Here is a tiny trained network, its code and every weight. The questions are about switching its units off for an input and a class, where a switched-off unit gives its printed mean instead of its output.

import numpy as np


def w(rows, s, z=0):
    codes = np.array(rows[::2]) - 128.0
    scale = np.full(codes.shape[1], s)
    scale[-1] = z or s
    return codes * scale


def f(y):
    return y / 2 * (1 + np.tanh(0.7978845608 * (y + 0.044715 * y**3)))


def log_softmax(a):
    a = a - a.max(-1, keepdims=True)
    return a - np.log(np.exp(a).sum(-1, keepdims=True))


def net(x, mask):
    res = np.array(x, float).reshape(1, 4) / 4 @ E
    y = f(res @ A[0][:, :-1].T + A[0][:, -1])
    res = res + np.where(mask, y, B[0][:, -1]) @ B[0][:, :-1]
    return log_softmax(res[-1] @ U[:, :-1].T + U[:, -1])


A, B = {}, {}
E = w([
[143,130,142,132,249,135,137,129,148,149,140],'x0',
[128,128,128,128,128,128,128,128,127,128,128],'x1',
[96,126,134,126,123,120,227,127,108,145,113],'x2',
[145,129,7,125,136,116,144,127,144,115,127],'x3',
],0.015)
A[0] = w([
[138,135,126,123,213,132,63,126,130,131,139,105],'n0',
[129,119,165,122,111,117,149,129,123,110,133,153],'n1',
[124,131,146,126,232,126,214,127,125,141,129,14],'n2',
[144,132,129,121,215,124,58,131,140,130,128,111],'n3',
[136,118,106,129,141,130,123,129,143,126,138,117],'n4',
[122,124,91,124,109,124,157,123,119,133,127,89],'n5',
[116,133,131,122,148,125,138,132,126,133,117,91],'n6',
[113,123,130,131,148,127,144,135,126,137,133,94],'n7',
[128,119,149,130,156,131,92,122,132,122,125,127],'n8',
[120,126,133,130,136,132,115,137,124,131,128,111],'n9',
[123,124,134,125,153,125,151,134,130,135,118,86],'n10',
[123,133,213,126,119,127,121,125,122,128,128,254],'n11',
[140,126,113,124,78,124,11,132,131,119,126,198],'n12',
[117,133,105,128,117,114,146,117,125,132,120,87],'n13',
[148,136,78,128,164,124,103,134,132,120,123,88],'n14',
[128,120,155,140,130,133,103,130,137,130,135,130],'n15',
[121,120,103,124,149,128,113,131,137,123,130,107],'n16',
[133,126,4,122,157,126,120,129,142,124,124,122],'n17',
[111,125,179,123,77,128,187,132,120,126,125,170],'n18',
[139,123,121,120,98,138,83,130,134,127,139,149],'n19',
[133,124,35,119,112,124,164,130,128,120,131,125],'n20',
[126,126,138,137,120,127,136,132,121,126,123,122],'n21',
[111,137,129,120,72,128,204,125,125,134,123,116],'n22',
[134,129,161,127,107,136,149,120,120,130,130,161],'n23',
[122,120,145,128,114,131,135,129,129,122,123,134],'n24',
],0.022,0.008)
B[0] = w([
[170,43,97,129,131,127,126,142,132,148,129,218],'n0',
[91,119,131,124,132,123,124,130,140,155,129,160],'n1',
[102,255,203,118,122,126,139,112,130,108,129,212],'n2',
[179,46,100,142,126,129,116,144,124,146,121,224],'n3',
[120,138,115,117,133,121,122,131,113,157,125,150],'n4',
[160,117,102,126,129,129,129,129,124,74,124,164],'n5',
[129,143,136,130,130,128,128,126,133,123,132,135],'n6',
[123,147,132,119,115,126,119,125,127,115,132,139],'n7',
[155,94,132,126,126,125,132,129,118,86,127,169],'n8',
[132,121,130,130,133,133,133,129,134,119,128,132],'n9',
[125,154,140,132,120,136,126,124,125,118,130,144],'n10',
[145,85,233,127,126,134,97,157,126,154,132,222],'n11',
[107,241,198,117,121,131,136,117,128,115,133,253],'n12',
[149,122,111,125,128,126,131,139,127,94,131,148],'n13',
[121,138,110,114,109,138,110,134,135,199,136,180],'n14',
[148,109,143,130,123,120,148,131,127,87,119,159],'n15',
[122,138,119,134,129,127,122,131,127,160,129,150],'n16',
[64,176,40,136,126,126,117,115,131,210,125,246],'n17',
[35,83,102,130,121,125,105,130,125,169,125,202],'n18',
[119,177,159,130,156,128,146,119,133,132,130,179],'n19',
[192,127,69,128,136,125,166,117,127,45,129,220],'n20',
[113,117,126,115,136,125,130,125,116,138,132,134],'n21',
[131,44,74,137,134,130,127,132,129,125,127,197],'n22',
[88,115,135,136,137,130,123,121,132,154,131,161],'n23',
[105,124,132,133,151,123,133,125,136,149,122,143],'n24',
],0.035,0.023)
U = w([
[89,173,253,128,128,134,114,135,135,95,145,157],'0',
[87,54,86,162,131,120,81,146,136,211,125,250],'1',
[117,246,127,130,121,120,158,86,136,119,137,124],'2',
[164,56,62,161,136,105,150,125,134,76,122,42],'3',
[192,31,159,160,142,123,98,169,130,119,128,8],'4',
],0.0066,0.0015)

Each question gives the input, the list of numbers given to net, and the class t.
The units are the neurons (one row each of A and B). Each row of codes is followed by its name. A weight is (code - 128) times the scale printed after its matrix; where a second scale follows, it is the last column's (A, B and U).
mask holds one flag per neuron, in row order. A switched-off neuron (its flag False) gives its mean, the last column of its row in B, instead of its output. The means were averaged over made-up inputs and are rounded, as every weight is.
A unit's drop is (log p(t) with every unit on - log p(t) with that unit switched off) / (log p(t) with every unit on - log p(t) with every unit switched off).
most important unit: the unit with the biggest drop
top k neurons: the k neurons with the biggest drops, biggest first
drop when u is switched off: that unit's drop, to one decimal
input [-5,-3,6,8], class 3: most important unit	n20
input [0,7,-8,-6], class 0: top 3 neurons	n12, n22, n19
input [6,0,-3,0], class 4: top 2 neurons	n17, n18
input [-1,1,8,6], class 3: top 2 neurons	n22, n20
input [-5,0,1,5], class 3: top 2 neurons	n2, n20
input [1,8,-7,-3], class 4: top 3 neurons	n3, n0, n2
input [8,1,8,0], class 0: top 2 neurons	n17, n20
input [1,7,-2,-5], class 4: top 2 neurons	n2, n17
input [0,7,5,6], class 3: top 2 neurons	n12, n20
input [-1,3,1,3], class 3: top 2 neurons	n12, n2
input [-6,0,6,8], class 3: drop when n20 is switched off	0.3
input [0,-6,-2,4], class 2: drop when n22 is switched off	0.1
input [8,-6,3,-6], class 0: drop when n2 is switched off	8.3
input [-3,-2,-1,5], class 2: drop when n3 is switched off	0.0
input [2,6,1,-4], class 0: most important unit	n17
